Below are the code and all the weights of a small trained network. Each question names an input and a class and asks about switching units off, where a switched-off unit gives its printed mean instead of its output.

import numpy as np


def w(rows, s, z=0):
    codes = np.array(rows[::2]) - 128.0
    scale = np.full(codes.shape[1], s)
    scale[-1] = z or s
    return codes * scale


def norm(h):
    return h / np.sqrt((h * h).mean(-1, keepdims=True) + 1e-5)


def f(y):
    return y / 2 * (1 + np.tanh(0.7978845608 * (y + 0.044715 * y**3)))


def log_softmax(a):
    a = a - a.max(-1, keepdims=True)
    return a - np.log(np.exp(a).sum(-1, keepdims=True))


def net(x, mask):
    res = np.array(x, float).reshape(1, 8) / 4 @ E
    u = 0
    for l in range(2):
        y = f(norm(res) @ A[l][:, :-1].T + A[l][:, -1])
        res = res + np.where(mask[u : u + 14], y, B[l][:, -1]) @ B[l][:, :-1]
        u += 14
    return log_softmax(norm(res)[-1] @ U[:, :-1].T + U[:, -1])


A, B = {}, {}
E = w([
[240,70,192,47,171,122,67],'x0',
[64,66,125,98,3,51,53],'x1',
[152,178,223,159,95,84,164],'x2',
[103,106,146,179,192,51,113],'x3',
[127,132,128,129,128,128,127],'x4',
[244,101,67,243,77,124,99],'x5',
[128,119,128,130,125,131,133],'x6',
[92,130,192,186,125,211,45],'x7',
],0.006)
A[0] = w([
[105,113,39,83,136,197,98,128],'L0N0',
[174,196,193,110,71,128,146,103],'L0N1',
[149,129,111,81,71,175,157,101],'L0N2',
[227,60,180,56,156,150,89,6],'L0N3',
[89,95,25,120,177,163,80,77],'L0N4',
[153,218,232,163,87,68,162,81],'L0N5',
[68,130,148,75,98,109,133,128],'L0N6',
[73,42,148,221,238,43,99,146],'L0N7',
[150,149,114,146,166,174,197,57],'L0N8',
[112,65,37,95,207,153,71,115],'L0N9',
[90,85,205,187,130,239,61,10],'L0N10',
[155,155,119,77,35,254,139,83],'L0N11',
[183,117,95,178,70,100,111,132],'L0N12',
[171,151,130,154,225,219,196,1],'L0N13',
],0.0079,0.0074)
B[0] = w([
[157,140,234,156,117,91,179,184],'L0N0',
[139,116,188,163,141,77,169,150],'L0N1',
[143,181,133,110,135,72,130,133],'L0N2',
[150,138,219,158,203,14,69,167],'L0N3',
[156,96,234,185,64,165,219,159],'L0N4',
[149,43,206,126,112,187,220,177],'L0N5',
[168,115,140,134,188,175,104,188],'L0N6',
[207,254,159,52,48,141,152,253],'L0N7',
[130,115,143,141,173,103,107,135],'L0N8',
[150,116,227,151,107,102,198,198],'L0N9',
[138,168,179,133,128,195,60,156],'L0N10',
[182,241,153,79,82,83,149,168],'L0N11',
[138,117,144,81,179,199,109,208],'L0N12',
[151,169,146,174,223,119,139,163],'L0N13',
],0.0086,0.0044)
A[1] = w([
[145,80,57,111,141,62,199,76],'L1N0',
[169,93,71,34,167,39,243,146],'L1N1',
[81,42,123,113,36,86,38,81],'L1N2',
[160,55,36,105,142,48,215,94],'L1N3',
[243,109,128,248,102,99,86,150],'L1N4',
[95,37,160,111,33,91,120,110],'L1N5',
[231,122,105,220,93,101,99,1],'L1N6',
[123,124,160,70,6,86,108,76],'L1N7',
[3,158,196,67,191,94,152,130],'L1N8',
[9,213,63,237,56,168,227,98],'L1N9',
[68,86,94,97,56,81,52,79],'L1N10',
[92,86,139,84,21,101,70,140],'L1N11',
[197,113,38,220,71,157,117,99],'L1N12',
[199,195,231,66,160,144,137,229],'L1N13',
],0.0066,0.0054)
B[1] = w([
[116,140,176,138,109,163,98,129],'L1N0',
[93,162,178,176,108,196,57,168],'L1N1',
[121,153,118,150,177,130,150,134],'L1N2',
[87,141,192,147,108,174,82,136],'L1N3',
[45,113,117,51,140,147,155,166],'L1N4',
[157,134,132,180,191,151,168,142],'L1N5',
[160,149,151,47,150,145,165,130],'L1N6',
[143,157,104,159,159,133,175,151],'L1N7',
[214,77,67,89,109,186,132,164],'L1N8',
[181,61,177,83,161,9,37,156],'L1N9',
[139,162,132,174,193,135,133,131],'L1N10',
[144,169,106,178,209,143,177,149],'L1N11',
[119,74,101,65,127,171,140,138],'L1N12',
[74,107,48,161,97,96,125,249],'L1N13',
],0.011,0.013)
U = w([
[145,169,99,196,247,132,173,119],'0',
[154,77,172,99,153,32,62,141],'1',
[137,63,214,152,80,145,227,97],'2',
[125,75,50,27,115,211,134,103],'3',
[162,242,104,107,59,87,139,89],'4',
[68,164,189,171,99,197,37,85],'5',
[100,89,91,172,109,112,121,255],'6',
],0.014,0.0098)

Each question gives the input, the list of numbers given to net, and the class t.
The units are the neurons (one row each of A and B). Each row of codes is followed by its name. A weight is (code - 128) times the scale printed after its matrix; where a second scale follows, it is the last column's (A, B and U).
mask holds one flag per neuron, layer by layer. A switched-off neuron (its flag False) gives its mean, the last column of its row in B, instead of its output. The means were averaged over made-up inputs and are rounded, as every weight is.
A unit's drop is (log p(t) with every unit on - log p(t) with that unit switched off) / (log p(t) with every unit on - log p(t) with every unit switched off).
The circuit of an input: a set's keep is (log p(t) with only the set's units on - log p(t) with every unit switched off) / (log p(t) with every unit on - log p(t) with every unit switched off). Starting from the 12 units with the biggest drops (on a tie, the unit counted first), units are removed one at a time, each time the one whose removal leaves the highest keep (on an exact tie, the one counted first), for as long as the keep stays at least 0.8.
circuit, biggest first: the units of the circuit, biggest drop first
most important unit: the unit with the biggest drop
top k neurons: the k neurons with the biggest drops, biggest first
top k neurons in layer l: the k neurons of layer l with the biggest drops, biggest first
input [-2,-5,5,-1,-8,4,-7,-7], class 5: top 2 neurons : [L1N1, L1N3]
input [6,5,-8,5,-5,-7,-5,8], class 2: most important unit : L0N9
input [1,-4,-3,1,-1,-8,3,7], class 3: top 2 neurons : [L1N8, L1N1]
input [2,2,-7,-4,5,-6,1,6], class 2: top 4 neurons : [L0N0, L0N9, L0N4, L1N1]
input [4,2,-2,-3,6,-3,0,0], class 1: top 2 neurons : [L0N3, L0N7]
input [-3,4,-7,-6,2,-5,0,4], class 2: circuit, biggest first : [L0N4, L0N0]
input [-1,6,-8,8,-3,-4,6,7], class 2: circuit, biggest first : [L0N4, L0N9]
input [4,-5,0,5,1,5,1,6], class 5: top 4 neurons in layer 1 : [L1N8, L1N11, L1N7, L1N9]
input [-6,2,-5,-8,1,1,7,-2], class 4: top 2 neurons in layer 0 : [L0N11, L0N2]
input [4,-3,6,0,0,7,5,-3], class 3: top 3 neurons : [L1N4, L0N9, L0N0]
input [-7,-5,-3,-5,6,3,3,7], class 1: top 2 neurons : [L1N9, L0N7]
input [-6,7,8,7,-2,-3,-5,7], class 2: top 3 neurons : [L0N5, L1N1, L1N13]
input [-8,7,5,1,0,-2,1,8], class 1: top 3 neurons : [L1N9, L1N13, L1N1]
input [1,7,-5,-6,-4,5,-5,7], class 0: top 2 neurons : [L1N11, L0N7]
input [2,-5,-1,-8,8,1,4,8], class 4: circuit, biggest first : [L0N11]
input [2,2,-8,-2,-2,6,-8,8], class 2: circuit, biggest first : [L0N4, L0N9]
input [5,2,4,-1,1,6,6,1], class 3: top 2 neurons in layer 1 : [L1N4, L1N9]
input [6,-6,8,6,-5,-8,7,0], class 2: top 3 neurons : [L0N5, L1N9, L1N4]
input [-6,5,-2,4,3,-6,-6,2], class 1: top 2 neurons : [L1N9, L0N12]
input [4,-1,-3,0,8,6,-5,2], class 3: circuit, biggest first : [L1N4]
input [-6,6,-4,-8,2,-5,-2,2], class 4: top 3 neurons : [L0N11, L0N0, L0N2]
input [-3,-1,-3,5,0,5,-5,-1], class 3: top 2 neurons in layer 1 : [L1N12, L1N4]
input [-6,2,-8,4,-7,6,-4,5], class 2: circuit, biggest first : [L0N4, L1N13]
input [-8,8,3,6,2,-8,-6,-1], class 0: top 2 neurons in layer 1 : [L1N11, L1N10]
